[-11.1,-16.3,13.2,7.3,10.8,-13.6,-4.6,3.4,14.3,-1.2,27.4,-2.2,6.4,1.0,-5.5,6.8,-2.0,23.9,-5.9,-32.4,-4.8,-11.0,-4.8,-7.5,4.0,6.7,8.1,-10.7,1.6,4.7,1.9,0.5,-3.8,2.9,7.3,13.0,-21.2,-3.8,-19.9,-3.3,2.2,1.4,-3.2,20.5]	[17]:<83>
[4.2,-2.7,6.1,2.3,9.2,-0.1,8.0,0.3,9.9,0.8,0.5,15.3,2.2,12.3,-13.2,4.0,0.2,11.7,1.4,-9.2,20.0,10.2,0.7,-6.4,5.6,-3.8,4.8,-3.4,2.2,-6.8,0.9,4.2,16.2,-1.7,9.8,10.6,4.0,-3.2,-5.8,-1.1,-2.7,9.3,3.2,10.7]	[17]:<95>
[-2.9,-10.9,1.7,-9.2,-4.6,-13.0,-2.5,4.4,14.7,-4.2,8.3,1.5,-36.6,2.2,-13.7,-0.7,-0.7,21.5,0.9,-19.8,-6.3,27.4,3.3,-9.4,10.8,-0.3,6.5,-13.3,4.2,4.6,-3.1,17.4,-5.1,6.9,4.2,-21.1,-8.6,-0.6,-11.9,2.9,2.1,-2.7,1.5,1.0]	[21]:<98>
[5.7,-0.9,14.4,-4.8,-1.6,1.1,-1.4,9.0,18.6,-2.1,4.5,-19.0,-24.5,11.3,-4.8,2.0,2.6,18.5,-0.1,-19.0,-4.0,37.6,8.0,-16.4,13.1,4.4,1.2,-23.0,-0.3,-2.2,5.7,11.2,-5.5,5.7,5.3,-13.6,-16.9,-2.4,-8.6,2.0,-1.6,-4.4,2.2,4.1]	[21]:<98>
[-3.0,-26.4,-0.9,-12.9,-9.6,-20.3,-11.5,6.8,29.7,23.2,21.9,6.4,-77.1,12.4,-4.0,10.0,2.3,29.4,-4.0,-36.7,-5.6,69.1,8.3,-13.5,26.4,-1.8,-2.1,-17.6,1.0,-6.3,1.9,16.9,0.2,1.8,7.4,-7.4,-17.3,5.2,-31.0,18.2,2.8,0.7,11.8,4.1]	[21]:<86>
[-3.7,-21.7,-1.4,9.7,5.2,-9.7,-2.6,-3.8,6.2,-0.2,17.2,12.8,-27.3,10.4,1.0,13.6,-3.3,10.5,-0.6,-17.7,-3.0,4.1,-3.1,-4.8,7.1,-5.4,14.0,-2.0,7.8,-5.5,4.0,2.0,13.9,-7.8,7.7,3.3,-6.4,4.1,-16.6,-1.0,4.7,-5.7,4.8,10.1]	[17]:<83>
[6.0,-5.7,7.8,-4.5,-5.3,-2.7,-3.2,11.4,10.3,4.4,4.0,1.8,-16.4,6.1,-8.4,-2.6,7.3,17.0,-0.6,-16.1,-5.9,24.6,-0.2,-6.8,12.6,7.6,-2.3,-16.2,2.4,-1.7,0.4,-0.7,-1.7,-8.8,2.9,-20.4,-1.0,1.2,-2.7,1.0,3.7,-2.0,10.0,0.6]	[21]:<86>
[2.0,-10.9,7.6,-12.6,-3.3,-9.0,-4.7,6.0,14.0,-2.3,7.9,5.0,-17.6,10.6,-1.0,-2.1,1.1,20.1,-0.3,-7.6,-7.9,28.1,3.0,1.0,11.9,-3.9,-5.3,-17.5,6.0,0.2,1.7,0.2,-12.5,-3.6,7.2,4.3,-7.6,0.4,-13.1,12.3,-4.4,-0.1,5.8,0.7]	[21]:<86>
[2.0,-8.2,16.2,-4.0,6.1,-5.5,-4.9,0.1,6.5,2.0,19.5,2.6,6.6,3.4,-13.7,4.3,-2.9,1.0,-2.5,-13.2,-11.1,5.0,-1.3,-4.0,0.3,1.3,3.9,-6.1,3.5,-1.3,1.1,-1.2,17.0,-0.5,5.7,-0.8,-7.2,2.5,-11.6,-4.9,3.3,-3.7,3.0,4.7]	[17]:<83>
[9.8,-20.0,1.3,-11.2,-9.2,-0.7,-16.6,2.4,11.2,-7.7,9.2,-11.5,-15.6,-2.1,0.1,10.5,-4.3,32.0,0.1,-23.2,1.7,7.7,6.6,-3.9,18.9,0.2,8.9,-5.4,4.4,1.4,-2.3,4.0,13.6,-0.4,12.3,-14.0,-14.3,7.2,-12.3,-1.0,1.4,-2.2,5.0,-2.1]	[13]:<89>
[-2.6,-19.4,14.9,0.4,6.5,-7.1,-8.0,1.7,10.9,-0.3,12.1,4.5,9.8,1.7,-6.1,-0.9,-4.8,1.5,7.2,-14.5,-8.5,14.0,-12.3,-0.7,7.3,14.9,5.6,-10.0,12.5,2.7,-1.9,-4.0,13.6,-2.8,1.2,-6.0,-8.4,3.4,-6.9,-9.8,8.4,-4.8,13.4,-10.4]	[17]:<83>
[5.4,1.0,18.1,-4.9,-1.9,-3.5,-9.9,6.6,19.0,1.8,9.4,9.3,-2.3,4.1,-4.4,-3.5,-0.2,11.2,0.6,-27.3,-4.1,33.6,2.2,-9.3,3.4,-14.6,11.9,-5.5,13.5,3.2,1.1,16.0,-11.9,4.5,0.2,7.1,-9.2,8.9,-11.3,7.9,0.0,-6.4,-1.3,-1.9]	[21]:<98>
[5.3,-13.2,19.4,-2.8,-6.4,-5.1,-14.4,0.2,21.5,-2.6,4.2,-6.9,-7.7,8.2,1.6,-2.8,2.4,33.0,6.1,-5.7,-4.2,29.0,13.4,-2.1,11.6,-0.6,-1.3,-3.5,3.5,-2.3,-1.1,11.9,-6.0,0.7,10.0,12.5,-4.6,4.3,-10.8,15.8,-3.8,-8.4,4.3,1.5]	[21]:<86>
[-1.6,-20.2,-1.6,-4.9,-1.5,-10.0,-5.0,6.1,22.3,-2.8,10.4,6.0,-22.6,5.1,-1.0,-3.0,5.9,23.2,2.9,-12.6,-4.7,23.9,2.6,2.1,9.7,0.7,-1.7,-10.2,0.3,2.6,-4.3,6.9,-3.2,-2.3,6.0,7.1,-4.0,-0.3,-12.6,12.7,0.8,-6.8,7.0,4.4]	[21]:<86>
[0.1,-4.2,2.3,-10.9,-6.0,3.6,-1.7,-5.7,5.3,2.7,-5.6,1.5,6.5,-2.3,33.4,1.1,-10.2,28.5,1.9,10.4,-1.3,-13.6,11.9,1.5,4.8,-19.6,-1.4,2.9,3.9,-0.8,0.6,-7.0,-0.6,1.8,9.3,33.8,-4.3,-5.4,3.1,8.3,-9.7,6.6,1.6,-0.6]	[13]:<89>

[-0.8,3.0,3.1,22.5,2.7,0.0,0.7,2.5,-2.6,-1.6,7.3,2.2,-4.1,3.7,8.3,15.6,-1.2,5.1,-4.6,-8.2,-1.2,7.5,-1.0,-5.9,7.1,1.6,0.9,6.5,-1.1,1.1,-10.7,3.4,1.7,0.1,0.0,3.4,-5.5,1.6,8.7,4.9,4.0,12.1,7.8,-1.5]	<30>:<9>
[-5.1,-3.7,5.8,4.4,0.8,-6.6,0.2,1.3,-3.3,1.2,22.0,-2.8,-1.0,-6.1,-8.9,2.5,-1.7,4.5,-11.7,-4.4,-3.7,2.0,0.7,3.5,-0.9,-3.4,12.7,0.9,-0.4,-5.2,-0.2,6.4,-1.8,5.4,0.8,-8.2,-0.7,9.9,1.1,-1.4,18.1,-10.6,7.1,4.5]	<29>:<13>
[-1.6,2.8,-0.3,18.5,-5.2,5.8,-10.0,1.9,-2.8,1.3,10.5,4.2,-3.1,-8.1,2.8,15.3,6.6,6.0,6.7,-17.9,-17.2,2.4,11.5,-7.4,16.0,-0.7,0.0,3.0,2.9,0.3,-8.0,-2.1,-3.2,8.4,-2.3,0.7,-9.7,-0.5,10.9,4.7,12.4,6.6,9.9,-5.7]	<30>:<9>
[1.6,-2.4,1.6,33.5,-1.6,-0.1,-0.3,4.8,-2.2,-5.4,17.0,6.5,-6.8,2.4,7.5,24.9,5.0,8.5,-1.5,-15.8,-3.2,4.0,1.7,-7.3,11.6,2.7,9.9,4.6,-0.8,2.1,-8.6,-2.5,4.2,17.5,0.5,5.6,-8.3,-1.4,14.7,3.6,7.7,11.0,8.9,-8.5]	<30>:<9>
[-1.0,-5.4,0.9,9.0,-3.3,3.2,-3.8,-3.1,2.7,-1.3,5.2,-5.6,6.3,-2.4,-0.3,-5.2,6.8,5.8,1.0,-8.8,-0.8,-4.3,-7.6,-2.5,2.2,0.5,9.0,-8.2,-7.5,-4.7,3.6,-0.6,-8.0,-2.4,-15.6,3.0,-2.3,0.8,-4.3,-2.1,11.9,0.8,5.1,-1.8]	<29>:<16>
[-3.6,0.2,-2.8,21.2,-6.5,1.7,-1.6,0.3,-0.1,-2.7,10.7,3.0,-4.4,0.2,-0.6,17.3,2.3,2.5,-8.2,-14.5,-0.8,-0.7,-0.5,-8.1,7.7,-3.9,9.4,3.4,3.2,1.0,-3.0,1.4,-2.4,6.9,9.7,3.0,-6.1,-1.1,9.8,0.0,-0.1,12.6,10.7,0.2]	<30>:<9>
[-0.9,7.2,-15.0,15.6,-0.6,-5.7,0.1,-0.6,-6.4,6.9,5.2,0.0,-1.1,3.2,1.1,9.6,-0.6,-0.9,-3.8,-2.4,-1.0,-16.7,1.2,-7.1,4.3,-2.5,-2.1,0.5,3.3,0.6,-1.3,0.0,1.5,1.5,5.2,-2.4,-3.1,-1.5,2.1,1.6,7.7,3.6,5.0,-1.2]	<30>:<6>
[5.1,5.3,1.4,27.8,-0.6,-7.3,-2.3,-0.5,-0.1,-2.3,3.8,-2.9,-7.6,-6.7,2.7,10.4,-1.0,2.2,-7.4,-5.9,-1.1,3.6,7.0,0.3,2.7,-4.8,6.2,-1.5,1.5,1.3,-3.1,2.7,7.6,0.1,-1.0,-2.1,-1.5,2.2,9.9,5.5,4.1,10.1,6.2,-3.3]	<30>:<6>
[-1.7,-10.5,-0.4,31.1,10.4,21.9,-3.5,-0.8,11.6,-6.3,12.9,5.6,-1.3,3.6,3.5,18.8,16.7,9.7,-5.8,-24.0,1.0,0.8,-5.8,-10.8,14.2,3.8,36.8,-7.3,-10.3,-4.8,-4.2,13.6,-10.4,14.4,-7.6,17.4,-8.1,0.0,3.0,1.1,9.9,14.7,-0.1,-4.7]	<29>:<16>
[-10.6,-10.3,10.1,3.3,-3.2,3.1,2.1,3.9,2.2,-9.7,26.3,-6.1,3.3,-2.3,1.2,7.1,4.4,9.2,-14.4,-16.1,-5.8,7.6,2.1,-2.9,6.6,-0.6,16.2,-5.8,-2.1,0.9,-7.2,4.2,-4.7,3.3,5.0,-5.5,-0.2,-0.2,7.4,-9.9,19.0,6.1,-1.1,-12.0]	<29>:<13>
[-0.8,-11.9,-8.9,23.7,-17.5,18.9,1.0,2.9,10.6,-4.7,13.2,10.7,-5.1,2.2,3.1,26.7,11.8,7.3,-0.1,-21.4,-0.1,-0.7,-2.8,-15.9,12.8,6.1,11.4,6.9,5.0,-3.1,-4.8,-2.2,1.6,12.3,-12.4,18.0,-11.2,-1.8,13.2,2.2,4.4,16.4,12.3,0.3]	<30>:<9>
[-2.9,-9.4,-3.2,14.3,-2.1,8.1,-0.5,3.1,7.0,-5.7,10.7,9.4,-13.2,3.2,9.2,11.2,7.9,9.0,-11.9,-16.8,1.6,10.2,6.1,-9.1,22.4,-4.7,30.6,-8.3,1.8,-3.5,0.3,0.1,0.9,6.6,-2.7,8.4,-1.5,4.7,2.8,1.1,12.7,9.1,-7.7,-4.5]	<29>:<13>
[1.6,1.2,-2.2,20.7,-0.9,7.3,1.7,2.3,3.0,-5.9,12.6,4.0,-4.9,4.4,-0.4,14.9,3.9,7.5,-9.1,-3.7,4.1,2.0,-0.7,-9.9,6.5,1.1,20.2,-0.5,6.4,-3.4,-0.4,5.0,0.2,1.4,6.8,3.8,-4.5,-0.8,10.0,3.5,8.7,9.7,5.4,-2.8]	<30>:<9>
[5.0,3.5,-1.2,14.3,-1.1,3.1,-1.6,0.6,0.0,-4.6,21.2,6.1,-4.8,-0.9,0.7,15.7,11.1,9.0,2.6,-19.6,-4.2,-1.1,-0.4,-15.7,17.1,0.6,4.2,1.1,1.1,4.6,-8.9,5.9,-4.6,8.0,1.4,4.3,-7.2,3.9,9.1,-4.0,18.2,11.4,4.2,-3.3]	<30>:<9>
[2.2,-6.4,-3.1,16.5,-0.1,13.0,3.0,10.4,1.2,-5.0,16.3,12.3,-2.1,-2.7,7.9,18.9,-1.4,2.9,7.4,-20.8,-4.7,5.9,2.5,-11.5,13.0,10.1,10.3,-2.2,6.6,5.0,-11.3,-5.0,-5.9,8.6,2.9,4.0,-10.0,-1.0,11.3,1.0,8.7,9.1,2.5,-4.8]	<30>:<6>
[-1.8,-3.3,-1.2,17.1,-0.3,3.0,2.1,3.0,5.1,-10.5,7.9,4.4,1.4,1.3,1.0,7.2,6.3,6.1,-14.4,-15.1,-1.8,2.3,-2.3,-10.2,1.7,1.5,15.0,-5.6,6.9,-9.0,-3.0,-4.7,-4.6,6.2,-4.4,4.9,-4.2,4.1,2.8,-1.3,9.7,7.6,2.4,-5.8]	<29>:<16>
[1.7,-0.9,-3.9,10.9,-2.5,11.3,0.3,2.3,3.8,-3.0,16.4,10.7,-3.3,4.4,5.1,25.7,9.2,7.6,7.2,-18.7,-4.7,1.8,2.9,-13.0,21.0,4.1,15.0,-1.7,8.8,6.2,-11.1,-1.3,-4.3,8.6,2.2,-5.4,-9.3,-6.6,13.0,4.4,5.2,7.0,7.5,-5.9]	<30>:<9>

[-4.2,-4.0,3.0,7.0,-0.6,3.7,0.9,-1.4,-20.7,-0.4,3.5,-1.0,0.0,4.9,-9.4,0.2,-1.3,-0.8,-1.6,6.5,2.1,-3.4,3.0,3.3,4.8,6.6,-5.1,-2.6,-9.0,-2.9,1.0,5.8,-0.6,-4.2,9.0,3.1,6.1,1.4,-7.4,-3.0,7.8,-2.7,3.1,6.7]	(80):(48)
[3.7,-2.8,-8.0,-3.2,-3.5,-8.7,2.1,3.7,-6.5,-0.1,3.9,-4.3,-2.6,-5.2,1.4,-14.3,-3.9,13.6,4.0,-7.3,4.7,3.3,-3.4,1.1,-3.4,2.5,2.6,4.0,6.4,0.5,6.0,2.4,4.2,5.8,-2.8,8.0,-1.4,-4.3,5.7,-5.2,-7.1,1.3,-0.5,-2.6]	(84):(53)
[-2.2,0.7,5.1,-10.2,0.1,2.8,-0.2,0.9,-20.7,0.2,0.2,-1.6,-2.7,-2.6,-7.6,-1.5,-4.2,0.6,-4.1,9.2,2.2,-1.9,3.0,4.2,-0.5,5.2,-7.9,-1.0,-10.7,-2.1,0.2,1.6,3.7,-0.3,4.8,1.0,5.3,2.3,-5.5,-7.6,4.4,-2.0,4.3,-0.8]	(80):(48)
[-0.8,-2.0,9.1,4.1,0.5,3.9,-0.6,-3.1,-16.2,-0.4,1.3,-2.7,1.0,3.8,-3.8,1.4,-0.5,0.2,1.6,4.8,1.7,1.1,2.5,2.4,4.4,4.6,-5.0,-0.6,-6.1,-7.7,-4.1,-0.5,0.5,-5.4,5.4,1.7,4.9,0.9,-1.9,-2.8,5.7,-2.2,3.1,0.4]	(80):(48)
[-5.5,-2.3,7.0,2.1,-3.8,-0.3,-1.5,1.6,-18.8,6.1,5.4,-0.2,-1.3,-1.4,-11.8,3.0,-4.4,-4.2,-2.5,11.4,4.1,-3.7,2.9,3.7,1.9,7.9,-6.7,0.3,-6.9,-3.8,-5.9,-1.3,-2.3,-0.7,9.5,3.5,7.3,5.6,-2.9,-1.4,4.5,-3.1,4.6,-0.8]	(80):(48)
[-10.3,0.4,4.3,2.0,-1.2,1.3,-1.5,-0.2,-9.3,1.4,1.9,-0.6,-1.4,-2.5,-7.7,-0.4,-3.9,0.9,-1.6,2.1,1.6,-0.8,2.1,1.4,5.2,3.9,1.8,1.6,-3.1,-3.9,-1.3,-1.5,1.8,2.0,-0.6,4.8,5.6,1.9,1.1,-4.5,4.9,-1.6,2.9,1.9]	(80):(44)
[-2.6,8.2,5.9,8.6,2.6,7.4,-4.8,2.1,-11.7,-4.9,-1.6,-1.6,-1.4,1.1,-3.5,3.7,1.4,2.8,-4.3,4.5,-1.0,-0.8,-1.7,2.8,0.8,0.3,-5.5,-1.5,-10.8,-1.1,1.1,4.1,1.8,8.1,0.5,-2.4,1.4,0.4,-2.9,-0.9,-1.1,-1.0,2.3,1.5]	(80):(44)
[1.5,-8.4,-13.9,-3.0,-6.7,-3.2,1.2,3.5,3.2,2.1,6.3,1.6,-4.5,-6.6,-4.4,-13.1,-4.7,11.9,1.2,-4.6,8.5,-1.5,-3.6,-2.6,-3.0,5.8,7.0,4.9,5.4,-0.3,6.4,3.3,3.1,10.4,4.2,8.3,5.4,-1.8,2.9,-5.3,-7.4,3.8,-0.4,0.6]	(84):(56)
[2.2,-7.8,-10.1,-4.8,-3.1,-2.8,1.8,-0.7,-10.9,0.4,4.0,-5.1,-6.2,-10.4,-0.4,-14.8,-7.7,13.3,3.0,-7.1,3.8,2.0,-2.9,1.9,-0.6,3.2,3.6,2.9,14.5,0.9,4.3,0.5,3.3,5.1,-4.4,11.2,0.8,-3.7,12.1,-7.8,-5.5,4.6,0.0,0.3]	(84):(53)
[0.5,3.7,-2.1,3.6,-0.8,5.9,-1.9,3.7,-11.7,-0.1,2.6,1.6,-1.0,4.3,-3.2,4.1,1.4,3.9,-5.1,6.2,2.4,-0.2,1.9,1.3,1.8,6.0,-8.0,-3.9,-16.7,-0.8,2.1,2.1,3.7,0.9,4.2,-2.8,6.1,-2.3,-10.5,-1.0,3.6,-0.6,4.0,1.2]	(80):(44)
[3.3,-8.2,-7.2,-1.6,-4.6,-3.4,0.9,-5.5,8.3,2.6,2.4,-1.2,-2.0,-3.9,-0.4,-7.4,-2.3,5.8,2.0,-8.4,6.1,0.3,-5.0,-0.7,-1.0,2.0,1.9,5.0,8.5,1.4,1.3,2.4,10.5,5.8,0.3,4.1,2.7,1.4,6.2,-3.9,-4.7,2.8,0.0,0.6]	(84):(53)
